Below is a small trained network, with its code and all its weights. Each question gives an input and a class and asks what happens when units are switched off, that is, made to give their printed mean instead of their output.

import numpy as np


def w(rows, s, z=0):
    codes = np.array(rows[::2]) - 128.0
    scale = np.full(codes.shape[1], s)
    scale[-1] = z or s
    return codes * scale


def norm(h):
    return h / np.sqrt((h * h).mean(-1, keepdims=True) + 1e-5)


def f(y):
    return np.maximum(y, 0)


def log_softmax(a):
    a = a - a.max(-1, keepdims=True)
    return a - np.log(np.exp(a).sum(-1, keepdims=True))


def net(x, mask):
    res = np.array(x, float).reshape(1, 7) / 4 @ E
    u = 0
    for l in range(2):
        y = f(norm(res) @ A[l][:, :-1].T + A[l][:, -1])
        res = res + np.where(mask[u : u + 7], y, B[l][:, -1]) @ B[l][:, :-1]
        u += 7
    return log_softmax(norm(res)[-1] @ U[:, :-1].T + U[:, -1])


A, B = {}, {}
E = w([
[121,132,132,126,128,130,137,125,124,130],'x0',
[137,132,132,127,127,131,131,131,130,121],'x1',
[173,165,176,53,107,105,48,109,4,156],'x2',
[72,111,156,87,133,189,89,69,150,106],'x3',
[230,155,100,200,167,138,138,15,91,78],'x4',
[120,138,132,134,115,123,136,125,127,116],'x5',
[133,107,128,137,130,129,118,131,126,134],'x6',
],0.0043)
A[0] = w([
[164,180,79,187,152,136,145,200,128,140,57],'0.n1',
[142,162,148,84,131,132,103,81,97,105,99],'0.n2',
[95,63,139,60,125,189,100,3,172,52,46],'0.n3',
[97,95,123,66,140,143,123,78,139,98,3],'0.n4',
[99,101,78,161,170,214,169,158,223,99,64],'0.n5',
[138,136,103,209,175,191,134,25,152,81,115],'0.n6',
[98,147,128,155,168,161,152,141,146,117,40],'0.n7',
],0.0052,0.0041)
B[0] = w([
[88,171,186,171,128,131,216,106,133,198,170],'0.n1',
[118,44,88,105,65,129,102,86,125,137,185],'0.n2',
[72,237,214,247,162,167,69,124,110,253,212],'0.n3',
[15,253,248,238,90,187,23,83,189,251,142],'0.n4',
[118,42,162,87,63,50,158,66,184,112,253],'0.n5',
[141,130,66,80,199,154,80,180,135,53,248],'0.n6',
[105,126,174,123,160,104,200,132,156,56,145],'0.n7',
],0.0053,0.0045)
A[1] = w([
[223,159,34,91,216,112,104,64,66,71,34],'1.n1',
[126,122,150,19,95,51,128,240,128,155,61],'1.n2',
[193,141,153,44,38,117,36,96,2,150,66],'1.n3',
[205,146,160,65,64,104,124,125,81,198,2],'1.n4',
[44,91,176,49,53,182,102,206,199,130,85],'1.n5',
[120,57,136,191,218,41,145,91,230,59,99],'1.n6',
[215,201,115,255,131,36,229,206,97,229,16],'1.n7',
],0.0053,0.0026)
B[1] = w([
[178,159,85,146,193,190,100,232,68,61,205],'1.n1',
[179,158,79,188,189,205,108,106,69,71,230],'1.n2',
[89,58,130,108,61,32,235,119,231,141,253],'1.n3',
[72,82,140,136,90,145,182,108,199,154,189],'1.n4',
[224,181,84,150,202,144,96,148,60,78,250],'1.n5',
[138,98,132,65,26,85,161,128,87,169,242],'1.n6',
[24,195,236,134,181,181,2,47,150,212,212],'1.n7',
],0.0068,0.006)
U = w([
[132,26,76,58,23,24,237,68,207,107,186],'0',
[244,202,2,182,238,219,72,224,21,15,2],'1',
[19,240,226,202,174,194,28,22,179,244,187],'2',
],0.0083,0.001)

Each question gives the input, the list of numbers given to net, and the class t.
The units are the neurons (one row each of A and B). Each row of codes is followed by its name. A weight is (code - 128) times the scale printed after its matrix; where a second scale follows, it is the last column's (A, B and U).
mask holds one flag per neuron, layer by layer. A switched-off neuron (its flag False) gives its mean, the last column of its row in B, instead of its output. The means were averaged over made-up inputs and are rounded, as every weight is.
A unit's drop is (log p(t) with every unit on - log p(t) with that unit switched off) / (log p(t) with every unit on - log p(t) with every unit switched off).
unit that matters most: the unit with the biggest drop
top k neurons: the k neurons with the biggest drops, biggest first
top k neurons in layer l: the k neurons of layer l with the biggest drops, biggest first
drop when u is switched off: that unit's drop, to one decimal
input [6,-6,5,-1,-7,0,-1], class 1: unit that matters most : 1.n2
input [-8,6,1,-8,-8,-7,-3], class 1: top 2 neurons in layer 1 : [1.n2; 1.n5]
input [-3,-3,3,-7,6,-6,7], class 2: top 3 neurons : [1.n7; 0.n1; 1.n5]
input [-7,-6,-4,5,5,-2,-8], class 1: top 2 neurons : [0.n6; 1.n3]
input [-3,5,-5,-6,-2,6,6], class 2: top 4 neurons : [1.n7; 0.n1; 1.n3; 0.n6]
input [8,1,5,2,-8,-8,-5], class 1: top 2 neurons : [1.n5; 1.n2]
input [1,2,-7,-7,7,0,-1], class 0: top 4 neurons : [0.n3; 1.n6; 1.n5; 0.n5]
input [-1,-5,5,-6,4,1,3], class 2: top 4 neurons : [1.n7; 0.n5; 0.n6; 1.n6]
input [-3,5,-7,-8,-5,5,5], class 2: top 3 neurons in layer 0 : [0.n1; 0.n6; 0.n2]
input [4,8,-6,6,-4,-3,5], class 0: top 2 neurons : [0.n5; 1.n7]
input [-4,0,-5,5,7,4,-1], class 1: top 2 neurons : [0.n6; 1.n3]
input [6,6,7,-5,-7,-3,4], class 0: top 3 neurons in layer 0 : [0.n6; 0.n3; 0.n7]
input [4,6,4,-4,-6,3,-1], class 1: top 2 neurons : [1.n2; 0.n3]
input [-3,8,7,7,1,-7,-1], class 0: unit that matters most : 1.n3
input [7,8,7,-8,7,-8,-5], class 2: top 2 neurons : [1.n7; 0.n6]
input [-6,4,-6,-7,0,-5,0], class 2: top 3 neurons : [1.n7; 0.n1; 1.n3]
input [-2,8,4,6,-6,8,-1], class 1: top 2 neurons : [1.n5; 1.n7]
input [-6,-7,-3,0,2,-2,-6], class 0: top 2 neurons : [0.n5; 1.n6]
input [5,3,-5,-8,1,-3,-1], class 2: drop when 1.n7 is switched off : 1.2
input [8,-5,3,6,-8,4,-8], class 1: unit that matters most : 1.n5
input [3,2,2,-1,-3,7,-4], class 1: drop when 1.n2 is switched off : 0.5
input [7,6,4,3,0,8,7], class 0: drop when 1.n3 is switched off : 0.1
input [-5,-2,7,0,-5,4,1], class 0: drop when 1.n3 is switched off : 3.3
